Below is a small trained network, with its code and all its weights. Each question gives an input and a target symbol and asks what happens when units are switched off, that is, made to give their printed mean instead of their output.

import numpy as np


def w(rows, s, z=0):
    codes = np.array(rows[::2]) - 128.0
    scale = np.full(codes.shape[1], s)
    scale[-1] = z or s
    return codes * scale


def f(y):
    return y / 2 * (1 + np.tanh(0.7978845608 * (y + 0.044715 * y**3)))


def softmax(a):
    e = np.exp(a - a.max(-1, keepdims=True))
    return e / e.sum(-1, keepdims=True)


def log_softmax(a):
    a = a - a.max(-1, keepdims=True)
    return a - np.log(np.exp(a).sum(-1, keepdims=True))


def net(x, mask):
    ids = ['ΔΛΞβεστω'.index(c) for c in x.split()]
    T = len(ids)
    res = E[ids] + P[:T]
    r = res
    for j in range(3):
        rows = slice(3 * j, 3 * j + 3)
        q, k, v = (r @ M[0][rows].T for M in (Q, K, V))
        z = softmax(np.where(np.tri(T) > 0, q @ k.T / 3**0.5, -1e9)) @ v
        o = O[0][rows]
        res = res + np.where(mask[j], z, o[:, -1]) @ o[:, :-1]
    y = f(res @ A[0][:, :-1].T + A[0][:, -1])
    res = res + np.where(mask[3:11], y, B[0][:, -1]) @ B[0][:, :-1]
    return log_softmax(res[-1] @ U[:, :-1].T + U[:, -1])


Q, K, V, O, A, B = {}, {}, {}, {}, {}, {}
E = w([
[82,189,176],'Δ',
[82,183,157],'Λ',
[124,79,84],'Ξ',
[55,110,165],'β',
[127,87,144],'ε',
[209,78,178],'σ',
[51,222,29],'τ',
[224,254,2],'ω',
],0.0076)
P = w([
[103,3,97],'0',
[133,80,161],'1',
[130,199,210],'2',
[160,151,168],'3',
[178,100,117],'4',
[175,68,118],'5',
[60,198,187],'6',
],0.003)
Q[0] = w([
[132,65,199],'H0',
[163,186,33],'H0',
[157,104,1],'H0',
[168,135,86],'H1',
[103,116,131],'H1',
[177,124,109],'H1',
[146,170,98],'H2',
[146,140,125],'H2',
[201,76,132],'H2',
],0.0091)
K[0] = w([
[133,179,63],'H0',
[83,104,254],'H0',
[73,177,213],'H0',
[85,188,116],'H1',
[161,102,153],'H1',
[78,132,92],'H1',
[144,190,92],'H2',
[121,140,104],'H2',
[85,102,147],'H2',
],0.0099)
V[0] = w([
[158,123,254],'H0',
[155,87,209],'H0',
[34,61,182],'H0',
[11,132,61],'H1',
[47,116,149],'H1',
[221,73,160],'H1',
[48,163,102],'H2',
[200,168,65],'H2',
[107,132,217],'H2',
],0.0085)
O[0] = w([
[106,72,253,233],'H0',
[99,97,182,244],'H0',
[12,103,137,200],'H0',
[81,98,32,24],'H1',
[48,69,92,133],'H1',
[127,170,193,251],'H1',
[103,66,52,42],'H2',
[252,168,123,52],'H2',
[61,53,202,195],'H2',
],0.0069,0.0012)
A[0] = w([
[32,94,205,150],'N0',
[17,76,23,137],'N1',
[198,157,106,253],'N2',
[45,135,203,143],'N3',
[195,162,1,103],'N4',
[10,86,27,135],'N5',
[184,88,118,178],'N6',
[56,126,228,144],'N7',
],0.005,0.0047)
B[0] = w([
[134,2,171,254],'N0',
[55,153,53,179],'N1',
[167,207,118,240],'N2',
[161,67,174,223],'N3',
[155,82,179,133],'N4',
[6,165,17,180],'N5',
[77,173,134,169],'N6',
[183,66,219,249],'N7',
],0.0049,0.0033)
U = w([
[195,38,200,187],'Δ',
[101,191,86,201],'Λ',
[102,171,117,172],'Ξ',
[60,99,125,81],'β',
[131,94,121,4],'ε',
[137,157,150,77],'σ',
[120,107,102,3],'τ',
[190,255,111,186],'ω',
],0.0057,0.0031)

Each question gives the input, a string of symbols that net reads in full, and the target symbol t.
The units are the heads (3 rows each of Q, K, V and O) and the neurons (one row each of A and B). Each row of codes is followed by its name. A weight is (code - 128) times the scale printed after its matrix; where a second scale follows, it is the last column's (O, A, B and U).
mask holds one flag per unit, heads first, then neurons. A switched-off unit (its flag False) gives its mean, the last column of its rows in O or B, instead of its output. The means were averaged over made-up inputs and are rounded, as every weight is.
A unit's drop is (log p(t) with every unit on - log p(t) with that unit switched off) / (log p(t) with every unit on - log p(t) with every unit switched off).
The circuit of an input: a set's keep is (log p(t) with only the set's units on - log p(t) with every unit switched off) / (log p(t) with every unit on - log p(t) with every unit switched off). Starting from all 11 units, units are removed one at a time, each time the one whose removal leaves the highest keep (on an exact tie, the one counted first), for as long as the keep stays at least 0.8.
units of the circuit, in order: the units of the circuit, biggest drop first
most important unit: the unit with the biggest drop
top k neurons: the k neurons with the biggest drops, biggest first
heads that matter: for each layer, one digit per head in row order, 1 if its drop is at least 0.15 and else 0, layers parted by /
drop when u is switched off: that unit's drop, to one decimal
input ω τ β, target ω: top 2 neurons : [N0, N2]
input ω ω Ξ ω, target ω: units of the circuit, in order : [H2, N2, H0]
input ω Λ ε, target ω: most important unit : H0
input σ σ ω σ σ, target ω: top 2 neurons : [N0, N2]
input σ ω β, target ω: heads that matter : 101
input ω ω Δ Δ, target ω: units of the circuit, in order : [H0, H2, N2]
input β β β, target β: heads that matter : 111
input σ Λ σ Δ Λ σ β, target Δ: drop when N7 is switched off : 0.2
input ω ε ω Δ Ξ, target ω: heads that matter : 101
input ω τ σ β ε ω Λ, target ω: drop when N6 is switched off : 0.0
input ω σ Ξ, target ω: drop when H0 is switched off : 0.3
input σ Δ Δ, target Δ: drop when N7 is switched off : 0.2
